Below are the code and all the weights of a small trained network. Each question names an input and a class and asks about switching units off, where a switched-off unit gives its printed mean instead of its output.

import numpy as np


def w(rows, s, z=0):
    codes = np.array(rows[::2]) - 128.0
    scale = np.full(codes.shape[1], s)
    scale[-1] = z or s
    return codes * scale


def f(y):
    return y / 2 * (1 + np.tanh(0.7978845608 * (y + 0.044715 * y**3)))


def log_softmax(a):
    a = a - a.max(-1, keepdims=True)
    return a - np.log(np.exp(a).sum(-1, keepdims=True))


def net(x, mask):
    res = np.array(x, float).reshape(1, 6) / 4 @ E
    y = f(res @ A[0][:, :-1].T + A[0][:, -1])
    res = res + np.where(mask, y, B[0][:, -1]) @ B[0][:, :-1]
    return log_softmax(res[-1] @ U[:, :-1].T + U[:, -1])


A, B = {}, {}
E = w([
[144,97,233,131,87],'x0',
[59,109,119,2,180],'x1',
[102,237,144,114,81],'x2',
[37,154,161,188,193],'x3',
[126,130,125,129,126],'x4',
[134,131,129,126,134],'x5',
],0.0079)
A[0] = w([
[148,71,120,138,157,6],'neuron 1',
[116,77,122,142,124,214],'neuron 2',
[154,148,126,182,100,107],'neuron 3',
[119,152,54,177,130,126],'neuron 4',
[139,97,218,86,104,185],'neuron 5',
[114,145,126,126,102,219],'neuron 6',
[96,145,26,100,183,171],'neuron 7',
[133,184,104,167,87,72],'neuron 8',
[100,122,189,3,176,3],'neuron 9',
[148,132,86,100,70,18],'neuron 10',
[147,127,118,186,127,62],'neuron 11',
[166,135,115,166,116,71],'neuron 12',
[89,218,118,90,27,93],'neuron 13',
[114,201,163,143,61,105],'neuron 14',
[137,69,116,137,138,27],'neuron 15',
[87,136,162,184,193,52],'neuron 16',
[51,146,150,180,142,2],'neuron 17',
[107,103,130,98,145,94],'neuron 18',
[100,174,113,59,157,106],'neuron 19',
[147,136,119,168,121,46],'neuron 20',
[167,137,138,177,129,102],'neuron 21',
[139,131,131,62,180,13],'neuron 22',
[109,139,137,149,163,63],'neuron 23',
[169,88,137,136,176,118],'neuron 24',
[163,133,166,131,131,33],'neuron 25',
[140,64,86,185,133,71],'neuron 26',
[185,120,102,90,85,45],'neuron 27',
[133,59,120,145,146,158],'neuron 28',
[92,110,236,132,100,140],'neuron 29',
[80,144,141,163,180,215],'neuron 30',
],0.013,0.0058)
B[0] = w([
[216,57,185,224,173,135],'neuron 1',
[138,183,166,97,108,189],'neuron 2',
[90,125,140,140,81,191],'neuron 3',
[140,181,129,198,156,195],'neuron 4',
[129,191,49,191,157,234],'neuron 5',
[145,164,184,138,85,197],'neuron 6',
[153,173,118,200,118,252],'neuron 7',
[88,116,170,169,141,185],'neuron 8',
[75,89,135,200,59,232],'neuron 9',
[194,86,74,146,147,145],'neuron 10',
[50,95,151,174,87,154],'neuron 11',
[73,116,87,165,96,156],'neuron 12',
[206,63,201,146,190,254],'neuron 13',
[144,133,181,132,150,230],'neuron 14',
[184,65,156,129,182,134],'neuron 15',
[186,57,44,105,73,183],'neuron 16',
[180,27,61,69,102,171],'neuron 17',
[109,116,161,205,87,151],'neuron 18',
[109,121,159,202,119,208],'neuron 19',
[55,52,94,178,105,136],'neuron 20',
[80,116,103,147,87,171],'neuron 21',
[110,84,130,195,90,152],'neuron 22',
[187,88,80,137,119,132],'neuron 23',
[155,138,205,144,146,160],'neuron 24',
[147,101,84,166,140,121],'neuron 25',
[128,139,199,161,118,168],'neuron 26',
[139,59,3,52,67,169],'neuron 27',
[159,164,194,156,141,186],'neuron 28',
[160,168,90,208,150,225],'neuron 29',
[191,118,132,72,88,238],'neuron 30',
],0.011,0.0069)
U = w([
[49,96,158,162,80,76],'0',
[162,109,204,129,153,120],'1',
[181,92,72,98,90,96],'2',
[130,181,143,126,107,247],'3',
[137,187,145,127,95,209],'4',
[138,213,83,174,154,61],'5',
[81,216,154,56,125,114],'6',
[3,168,46,24,242,5],'7',
],0.014,0.015)

Each question gives the input, the list of numbers given to net, and the class t.
The units are the neurons (one row each of A and B). Each row of codes is followed by its name. A weight is (code - 128) times the scale printed after its matrix; where a second scale follows, it is the last column's (A, B and U).
mask holds one flag per neuron, in row order. A switched-off neuron (its flag False) gives its mean, the last column of its row in B, instead of its output. The means were averaged over made-up inputs and are rounded, as every weight is.
A unit's drop is (log p(t) with every unit on - log p(t) with that unit switched off) / (log p(t) with every unit on - log p(t) with every unit switched off).
The circuit of an input: a set's keep is (log p(t) with only the set's units on - log p(t) with every unit switched off) / (log p(t) with every unit on - log p(t) with every unit switched off). Starting from the 12 units with the biggest drops (on a tie, the unit counted first), units are removed one at a time, each time the one whose removal leaves the highest keep (on an exact tie, the one counted first), for as long as the keep stays at least 0.8.
circuit, biggest first: the units of the circuit, biggest drop first
k most important neurons: the k neurons with the biggest drops, biggest first
drop when u is switched off: that unit's drop, to one decimal
input [-7,-6,0,-8,-8,-4], class 2: circuit, biggest first : (neuron 27)
input [7,7,1,-8,0,7], class 2: 4 most important neurons : (neuron 27; neuron 5; neuron 10; neuron 8)
input [7,-1,-4,-7,0,3], class 2: 3 most important neurons : (neuron 27; neuron 7; neuron 4)
input [-1,6,-3,7,4,2], class 2: circuit, biggest first : (neuron 16; neuron 30)
input [8,-7,1,-7,1,4], class 5: 2 most important neurons : (neuron 5; neuron 29)
input [7,-1,4,-5,4,-5], class 5: circuit, biggest first : (neuron 5; neuron 29)
input [2,-5,8,-5,-3,8], class 1: 2 most important neurons : (neuron 13; neuron 14)
input [-7,1,8,0,8,-7], class 1: 2 most important neurons : (neuron 13; neuron 5)
input [-1,-8,-5,7,-1,-7], class 0: 2 most important neurons : (neuron 11; neuron 26)
input [-2,-5,-8,-3,0,-1], class 1: circuit, biggest first : (neuron 1; neuron 26)
input [4,4,8,-8,-8,-8], class 1: 3 most important neurons : (neuron 13; neuron 14; neuron 16)
input [4,7,7,7,-2,-6], class 0: 2 most important neurons : (neuron 9; neuron 19)
input [-4,1,3,7,-5,3], class 2: circuit, biggest first : (neuron 17; neuron 16)
input [7,8,7,-5,-5,1], class 0: circuit, biggest first : (neuron 9)
input [-2,-5,6,2,-6,-2], class 1: circuit, biggest first : (neuron 13; neuron 5)
input [-7,-6,6,7,-6,-1], class 2: 2 most important neurons : (neuron 17; neuron 16)
input [1,5,8,8,-3,-2], class 1: 4 most important neurons : (neuron 13; neuron 19; neuron 14; neuron 27)
input [3,-3,6,-7,3,1], class 2: 2 most important neurons : (neuron 27; neuron 10)
input [5,5,8,-1,-7,5], class 1: 3 most important neurons : (neuron 13; neuron 14; neuron 7)
input [6,-2,4,2,4,-2], class 5: circuit, biggest first : (neuron 29)
input [-1,-5,7,-7,7,-3], class 1: 3 most important neurons : (neuron 13; neuron 14; neuron 8)
input [3,8,-3,4,2,-4], class 0: drop when neuron 9 is switched off : 1.2
input [3,-1,0,-8,-6,-6], class 2: drop when neuron 27 is switched off : 0.4
input [-5,8,1,3,-7,-4], class 0: drop when neuron 9 is switched off : 0.3
input [4,-6,8,-5,-1,2], class 1: drop when neuron 13 is switched off : 1.2
